[128 = 0]
[44] [122 119 125  93 106 142 109 175  89 130 132  79 102 133 112 126 102 108
 134  86 123 143 142  98 171 123 142 131]
[50] [174 163 125 130 170 135 154 137  91 149 145 108 142 108  95 168  99 140
 153 101  98 155 113 153 177  91 142 121]
[49] [108 161 133 177 165 141 112 127 164  93 111  62 104 164 133 108 124  86
 132 202 186 122  89 120  90 157 105 131]
[44] [132 142 128 109 113 140 106 149  98 152 132  70  73 132 120 125 138  80
 112 114 127 145 106  98 162 138 150 130]
[46] [135 124 140  98  86 117 118  91 142 148 121 194 115 133 144 114 143 114
  83 110 131 134 127 128 124 128 123 147]
[49] [ 84 111 135 167 161 145 128 161 166  84 119  66 119 119 157 101 124 112
 165 157 159 113 141  94 120 159 113  99]
[46] [ 86 119 124 145 120 132 123 168 137 108 123 117 149 129 101 137  92 151
 141 119 143 137 171 112 113 131 105 109]
[44] [130  64 110 101 156 129 130 173 143 120 164 132 157 154 156  97 176 172
 152 123 158 107 100 167 104 141 110 152]
[44] [110 155 151 167 136 136 135  96 160 131 121 137 111  97 130 136 121 114
 109 154 141 137 131 101 122 152 125  97]
[49] [145 126 137 102 144 145 115 141 120  99 119  67  94 150 163  90 115  73
 147 126 147 123 100 113 167 126 134 152]
[46] [118 124 144 111 104 132 105 104 160 122 128 167 114 159 137 102 127 116
  83 145 183 131 106 124  97 154 106 153]
[44] [148 179 150 209 191 120 167  18 183  85 114 198 188 122 128 151  96 172
 132 237 154  98 103 174  59 133 109 121]
[49] [135 116 118 115 115 128 112 113  94 111 131 107 123 151 125 124 132 135
 128 165 127  94 111 127 111 142 156 147]
[50] [121 127 125 108 111 135 115 161 101 110 117  95 126 141 110 128  82 116
 143  99 124 137 154 111 155 110 128 134]
[50] [161 157 167 120 146 150 139  72 131 134 145 158 107 103 130 135  94 118
  99 136 152 143  93 114 161 143 144 127]
[50] [101 128 128 192 152 116 157 100 167 118 126 168 172  93 126 150 140 181
 142 172 119 108 156 138  78 143 117  87]
[44] [159 107  96  94 120 104 118 138 112 156 135 132 128 171 147 110 201 123
 124 123 111 114  88 179 109 110 130 173]
[50] [ 68 134 137 209 145 133 155 127 155 106 121 127 159  63 104 165  98 176
 155 159 114 120 196  89 103 153 126  50]
[49] [135 147 108 153 139 119 144 138 100 174 153 132 147 104  75 182 148 175
 126 127  94 142 127 150 117 123 143 103]
[44] [111 132 130 117  97 118 107 123 149  79  90 158 157 184 122 108  68 121
 123 132 161 126 158 138  96 103  85 164]
[49] [148 143 114 133 178 136 137 182 112 103 114  40 131 143 135 121 103  94
 192 107 115 139 123 142 173  86 119 135]
[50] [120 112 114 109 108 119 117 159 130 149 131 134 125 143 126 121 153 126
 118  98 128 140 132 137 123 122 115 138]
[44] [128 128 120 141 107 100 148 102 138 155 113 187 150  97 136 145 159 144
 123 109  75 126 164 143 120 105 129 111]
[46] [151  99 128 116 141 118 163 122 129 161 143 160 133  71 172 127 183 141
 147  83  71 122 138 137 168 115 150 107]
[50] [138 133 121 168 160 114 149  81 137  80 109 141 178 137 141 132 117 160
 165 195 116  80 131 161  85 117 129 132]
[46] [152 126 115 155 198 140 164 158  94 134 157  58 137  84 128 153 147 152
 191 132  86 117 112 138 167 123 164  94]
[50] [114 124 133 128 119 136 116 134 127 127 126  97  97 123 139 116 138 103
 122 136 134 124 125  99 135 149 139 120]
[44] [ 85 176 164 197 114 124 133  63 208 147  96 176  92  82 145 130 144  85
  74 165 146 148 144  84  97 165 106  80]
[46] [113 121 136 123 105 109 117 104 191 100  90 187 142 168 169  85 130 102
 110 132 160 124 140 146  89 115  77 160]
[46] [122 112 123 139 149 130 145 151 128 129 137 115 142 102 134 134 136 147
 156 113 110 126 144 127 141 126 131 106]
[49] [107 147 135 170 165 140 135 151 162 131 130  91 115 112 127 130 134 112
 137 140 151 148 120 115 127 145 109  99]
[46] [120 157 112 159 134 109 134 139 137  93  82 119 169 153 112 138  83 122
 164 129 109 132 171 152 113  76  95 133]
[50] [120 115 115 148 131 108 136 112 150 112 117 164 169 142 137 125 146 160
 139 155 124 103 140 160  79 121 111 134]
[49] [172 112 139  60 111 145 115 118  76 151 154 108  76 124 149 111 142  96
 108 100 119 125  85 108 189 139 178 153]
[46] [149 141 128 134 157 139 136 125 106 136 149  99 121 119 116 143 130 135
 136 145 127 127  97 133 141 136 149 123]
[49] [131  77 125  84 108 131 122 139  96  89 123 110 132 133 163  99 116 130
 160 112 108  89 152 111 154 123 154 144]
[ 91 114 122 113  54 102 118 146 144 164  96 173 114 106 139 123 154 102
 101  57  82 151 199 100 138 108 114 111] => [44]
[175 138 126 133 168 117 163 100 129 144 129 146 143 103 159 133 158 127
 152 119  86 123 109 165 154  97 140 129] => [46]
[151 161 132 122 119 124 116  93 120 129 117 137 118 158 116 130 114 106
 103 151 140 132  99 142 118 120 128 156] => [46]
[142 128  92 143 151 105 148 159 115 138 127 128 179 138 107 153 146 166
 167 114  89 128 141 183 113  84 115 131] => [50]
[118  91 132 133 163 146 143 157 137 132 164 105 124  94 149 120 160 154
 149 126 138 119 116 115 140 162 139 101] => [46]
[186 223 131 179 150 103 139   4 125 110  86 163 149 164 107 158 100 108
 109 230 115 107  81 183  79  94 135 162] => [44]
[151 120 116 129 140 111 126  89 133  98 112 132 143 168 163 102 158 123
 141 183 129  82  96 165  89 123 131 165] => [50]
[136 110 126 119 154 139 134 144 117  97 144 118 159 142 121 127  97 163
 157 135 147 115 123 144 127 126 125 139] => [44]
[141 141 104 134 125 103 138 132 113 122 109 152 180 150 100 152 106 157
 150 116  95 129 156 174 111  76 111 143] => [49]
[158 113 110 112 143 126 144 144  82 154 154 111 135 106 123 148 156 154
 152 106  82 120 119 145 157 115 163 123] => [44]
[149 113 109 103 130 123 126 147  85  96 116  90 147 154 133 120 107 129
 172 121 100 103 138 144 146  95 143 153] => [49]
[ 91 104 118 103  81 119 114 183 134 134 123 163 153 141  98 132 101 152
 118  64 133 157 187 124 122 109  91 128] => [50]
[115 125 147 120 107 126 136 110 158 124 131 222 169 120 106 141  79 173
 102 101 152 149 164 135 112 121  95 126] => [50]
[141 113 117 116 135 128 136 146 104 152 148 113 123 110 130 136 159 139
 139 109 101 126 120 133 149 127 150 121] => [44]
[155 131 114 129 143 118 130 113 125 164 142 122 109 133 145 125 200 116
 116 148 116 120  77 155 116 136 144 140] => [44]
[155 142 125 144 159 119 155 109 137 153 144 167 156 113 119 151 147 160
 129 130 115 136 110 169 120 114 123 124] => [50]
[110 132 134 131 101 128 136 138 114 152 122 131 114  77 118 149 118 122
 126  84  85 147 177  89 166 122 145  89] => [44]
[145 120 125 103  94 123 128  99  90 179 161 177 122 105 100 158 157 166
  86 120 102 127 116 130 126 145 166 124] => [49]
[165 177 110 132 137 110 132 120 111 148 116 141 151 161  88 158 114 126
 124 123 112 153 110 181 121  78 112 155] => [49]
[197 204 114 124 168 128 138 140  88 195 145  95 109 139  76 173 132  98
 117  96 106 189  64 178 174  79 132 146] => [49]

<27> [144 138 163 138 140  88 175 123 139 118 166 154 118 155 109 150 105 116
 112 114 152 134 131  69 108 129 131  94]
<16> [134 187 133 142 169 172 159 115 110 188 148 120  85 100 106 126 143  71
 139  99 167 175  62 115  93 169  94 130]
<24> [129 143 137  59 130  97 145 119  89 146 133 145 169 123 118 145  97 102
 109 131 108 139 207 174 139  81 108 103]
<27> [144  79 116 117  86  94 146 149 155  75 131  93 117 148 127  73 156 145
 150 152  93 105 161 137 145 166 140  79]
<24> [138 197 156  98 148 129 187 106 120 179 175 155 149 102 111 133 109  79
  75 114 119 160 146 114 107  88 145  92]
<16> [135 114 106  89 141 145 132 143  88 131 139 128 121 115 144  95 166  99
 158 138 100 128 142 168 144 142 148 115]
<12> [121  41 166 138  75  57 205 157 158  23 146 109 124 143 149 154 114 125
 179 118  62 103 153  78 135 147 156 110]
<17> [141 106  95  97  92 154 130 149 185 143 133  84 146 126 111  53 164 152
 113 178  92 116 142 164 165 140 154  82]
<12> [149 132  57 132 155 102  65 112 112 135 117 173 110 160 138  63 151 166
  64 154 163  60 181 149 153 134 152  85]
<16> [142  78 139  67  98 111 158 161 122  90 146 104 149 139 129 103 150 119
 174 155  73 136 172 160 152 131 146  91]
<12> [133 178 104 143 150 143 109 104 127 173 124 140 116 119 117 105 130 127
  81 124 161 125 121 132 118 129 118 119]
<27> [128 110 150 118  89 130 131 140 142  90 127 106 154 120 142 117 139 142
 147 139  78 138 139 136 130 110 157 132]
<12> [126  52 112  76 123 111 115 163 127 121 112 111 142 169 108 146 119 145
 175 161 138 116 159 168 175 141  86 121]
<17> [142 188 170 144 128 135 131 108 102 115 141 132 123 111 137 121 139 110
 129 103 124 172 112 112  78 117 140 133]
<17> [150 136 140 112 133 167  28 140 103 129  97 111 138 170 111 115 155 177
 173 157 182 173 104 170 120 129  91 156]
<21> [114 130 138 154 118 139  80 121 127 110  99 133 146 125 148 152 117 161
 127 124 129 126 116 127 121  99 134 177]
<21> [131 129 121 142 148 105 143 120 147 134 157 179 134 144 133 136 111 139
  70 130 137  89 144  82 138 100 177 106]
<21> [107 141 107 151 152 145 112 113 112 148 117 156 125 103 152 149 119 121
 104 111 130 106 114 124 130 111 144 164]
<21> [121 134 120 106 177 169 169 138 121 193 167 157 127 111 121 154 127  83
 122 125 137 135  94 113 144 120 149 132]
<24> [115 121 114 149 124 116 141 120 182 145 136 152 149 130 126 142  96 153
  60 136 125  85 138  92 149  95 162 121]
<12> [130  91  97 131 108 107  94 135 164 120 101 111 130 161 111 108 123 176
 115 156 148  93 151 143 156 143 104 111]
<17> [171 163 143 100  78  81  73 112  93  57 110 112 147 149 137  42 162 166
 121 149  99 143 218 182 101 113 135  75]
<16> [134 129 179 143 111  93 159 126  99  65 136 120 112 128 142 147 126 106
 175  96 110 157 128 102  88 142 120 132]
<27> [123 140  90 159 164 116 129 111 138 169 123 148  91 138 109 134 110 124
  90 116 187  97 114 106 131 158  94 117]
<21> [148 149 116 133 136 135 113 123 126 130 142 142 120 135 132  84 155 137
 104 139 133 121 131 124 123 130 161 103]
<16> [137 157 143 150 123 119  65 110 109 101 107 147 140 144 142 126 126 168
 111 126 146 132 139 126 105  98 136 148]
<17> [133 135 153 141 140 131  23 122  55  72  96 170 148 151 175 152 138 173
 157 124 141 138 136 142 107  81 153 193]
<16> [148 175  84  98  89 138  92 109 142 151 102  83 142 106 113  21 164 148
  80 162 103 127 184 209 134 132 117  74]
<16> [140 114 129  80 143 144 121 147 115 147 146 138 149 146 118 125 139 127
 141 154 130 140 140 150 149 112 139 115]
<24> [135 147 137 112 135 124 141 123 116 138 143 140 136 125 125 128 125 114
 116 126 125 138 142 129 122 114 134 114]
<27> [153 136 157  97 149  98 178 133  92 120 168 142 110 148 112 131 132  85
 154 116 140 156 144 114 109 147 116  85]
<12> [121 113 122  91 144 123 167 138 123 168 132 113 121 131  94 156 106  92
 150 126 149 142 132 147 143 151  66 114]
<27> [147 119 148  76 146 168 115 157 112 152 150 125 148 152 108 130 149 126
 171 156 143 172 109 148 139 120 129 127]
<16> [122 124 102 148 146 152  95 128 108 127 117 143 113 118 155 117 151 133
 133 126 129 109 108 133 132 135 153 155]
<27> [136 130 124  97 120 103 116 123 147 140 135 154 173 150 117 124 104 158
  70 155 125 106 187 136 151  75 149  97]
<17> [130 166 165 154  89 114 124 106 180 114 130 131 170 127 124 130  99 169
  64 131 112 132 143  94 108  71 160 123]
<12> [114 130 109  99 158 121 124 121  57 142 112 145 120 108 143 152 121  87
 151 108 128 127 155 173 133 129  95 147]
<16> [120  86  96  89 157 169 177 161 139 180 159 121 118 116 116 128 147  87
 154 145 118 121  98 138 171 156 139 117]
<24> [122 106 109 102 129 159  51 142 103 142  78 101 139 144 118 136 135 157
 175 150 158 145 122 194 147 135  69 169]
<24> [142 156 182 112 110 121 155 125 122 103 158 134 156 122 134 129 128 117
 127 123  92 165 142 111 102  90 164 115]
<12> [131  92  95 108 146  93 106 134 114 131 114 144 120 167 115 133 115 143
 126 143 165  94 167 147 156 142  94 109]
<21> [104 111 117 140 136 105 164 122 137 137 127 143 125 115 133 168  93 110
 109 109 123  98 136 109 140 124 121 137]
<24> [182 140 157  89 156 134 110 146  89  98 196 192 147 171 149  79 183 140
 124 160 117 140 150 105 123  89 240  81]
<24> [130 122 166 150  96  77 159 121 124  58 132 125 124 127 147 137 118 124
 142 104  94 128 151  98 101 127 140 121]
<24> [137 176 157 103 136 142 140 117 112 156 146 134 149 116 115 135 121 106
 116 123 129 169 132 135 108  99 124 121]
<27> [154 116 135 132 154 111 126 139 158 140 158 156 118 192  92 133 120 156
 110 148 193 121 116  79 134 138 127  91]
<21> [149 130 134 103 162  96  73 123  36  86 131 193 132 160 164 131 141 135
 142 126 139 119 181 145 120  97 158 131]
<12> [133 106 140  87 128 144 169 153 146 154 153 106 137 135  98 135 129 107
 156 144 125 154 116 134 145 140 113 108]
<21> [129  88 185 110 122 132 156 159 173 122 163 137 170 166 106 189  98 149
 146 146 131 151 104  76 141  90 152 137]
<24> [131 106 115 167 133  58  79 112 113  74 102 171 114 177 144 143 103 177
 103 121 168  74 171 103 126 125 121 128]
<17> [134 100 137 136 130  79 134 130 156 107 142 163 140 174 118 154  95 161
  95 138 150  94 156  83 141 107 143 105]
<17> [141 123 131 121 118 172  88 146 173 151 128 108 151 154 103 109 144 174
 126 167 150 146  95 131 142 119 137 130]
<16> [132 139 207 185  72  62 136 110 146  31 113 109 129 148 133 162  94 158
 144  94 121 154 134  70  69 120 108 140]
<17> [133 163 137 129 123 161 143 124 124 140 138 108 122  97 130 101 153 104
 136 121 108 159 103 136 108 137 139 127]
<21> [151 129 136 123 120  96 159 128 182 134 164 142 140 165  97 107 115 150
  74 151 142 112 153  88 136 117 151  64]
<27> [130 121  80  96 140 107 168 126 121 164 130 114 102 119 106  96 131  89
 117 131 132 106 164 165 150 171  87  77]
<21> [122 109 174 137  68 142 135 145 219 123 114  64 165 145  85 153  99 174
 141 149 128 165  94 109 128 119  94 140]
<17> [150 174 175 144 146 127  82 113  42  69 137 171 122 129 177 125 160 124
 158 101 122 163 126 116  74 101 175 157]
<12> [119 135 130 163 141  87 107 105  80  85 111 169 112 127 165 155 112 128
 122  94 132 102 150 111 107 117 134 154]
<27> [108 131 136 107  79 112 175 120 138 109 122 100 160  75 147 121 115 104
 114 120  42 125 175 156 132  99 144 122]
[127 153 113 185 115  87 139  96 120  77 129 153 101 100 175  91 140 125
  81  98  91  81 154  96 103 131 184 114] => <12>
[117 159 135 144 131 109 107 102 110 139  93 122 122 127 113 161  92 128
 121 104 167 142 135 140 105 128  57 150] => <24>
[128 219 135 162 110 193 155 100 161 170 144  99 126  52 135  73 160 100
  81 112  87 164  76 120  89 121 171 129] => <12>
[141 168 133 155 123 142 158 116 177 152 155 121 118 119 110  95 136 127
  82 128 134 135 100  90 111 136 151  96] => <12>
[110 147 158 162 105 145 100 116 118  96 100 117 142  98 159 152 123 139
 145 106 102 148 104 126 100 103 137 188] => <12>
[120 147 131 164 121 151  29 114 136 129  76 127 148 145 129 146 114 195
 115 136 172 134 105 138 118  99 104 186] => <12>
[127 100 126 110 127  87 211 136 122 111 158 127 106 118 129 128 125  77
 142 113  95 112 155 115 135 157 131  87] => <12>
[106 116 119 178 107 144  93 124 114  82  88 109 110  96 175 126 148 139
 161 107  97 115  98 134 115 144 141 187] => <21>
[140 103 104  97 104  96 137 136  94  84 119 103 111 122 143  71 163 111
 161 135  85 114 183 178 136 163 123  89] => <27>
[146 154 146 128 108  99 195 119 183 141 162 111 124 135  87 103 114 117
  86 130 130 138 141  93 115 141 120  60] => <17>
[158  73 163 110 113 165 114 181 173 105 157  99 138 186 102 113 167 170
 193 176 142 163  75 104 143 148 153 119] => <27>
[146 162 130 129 115 134  95 117 158 145 125 122 145 146 105  96 130 165
  86 150 151 137 136 132 122 111 126 105] => <21>
[127 177 134 143 145 173 171 117 174 192 166 136 133  99 111 124 125 107
  74 125 131 142  81  88 120 112 163 118] => <24>
[121 178  87 169 127 131  77  89 103 123  95 143 115  89 168  80 147 140
  76 113 113  95 147 151 111 119 154 142] => <12>
[110  97  75 145 140 119 131 128 137 146 105 121  95 124 125 127 122 122
 125 124 147  85 125 138 153 170  94 129] => <24>
[148 104 120  70 173 137 104 152  79 144 153 170 139 165 127 132 146 123
 152 154 150 130 148 150 155 114 146 115] => <12>
[151  59 131  66 106 119 229 180 188 129 193  93 131 152  91  90 153 103
 157 170  87 127 140 115 172 165 156  41] => <12>
[131 116 147 144 128 118 108 132 150 120 124 134 134 164 111 156 108 161
 129 134 165 131 114 100 125 122 112 137] => <12>
[127 100 101 116 141 164 187 153 167 169 165 113 109 115 114 106 153  97
 134 143 115 118  89 114 158 165 153 101] => <17>
[150 168 156 123 178 142 147 124 106 159 180 179 122 144 118 142 131 104
 112 119 165 154 102  83 106 112 159 113] => <12>
[119 130 208 128 125 160 126 141  82  81 141 141 158 110 169 193 130 113
 198 103  87 187  86 105  94  79 172 203] => <12>
[154 123 134 103 151 137 113 143  69 101 151 148 113 141 150  98 176 112
 173 133 120 143 131 140 121 140 164 117] => <21>
[109 116  76 115 149 177  88 136 138 198  93 106 125 122 105 132 127 135
 131 147 166 121 101 177 163 147  75 155] => <24>
[124 156 114 138 131 145 110 115 147 168 110 113 126 123 105 123 118 137
 104 130 159 135 113 140 125 133  92 132] => <12>
[116 162  82 141 122 115 106  95 151 167  98 129 135 110 119 105 105 146
  49 131 139  90 165 153 139 113 107 114] => <16>
[135 109 150 127 111 103 130 135 146  99 133 130 142 154 122 138 116 151
 129 136 127 126 143 109 129 116 135 118] => <21>
[113 135 141 127 107 129 160 123 157 139 128 112 149 104 121 146 104 119
 111 122 102 134 130 124 129 109 125 132] => <24>
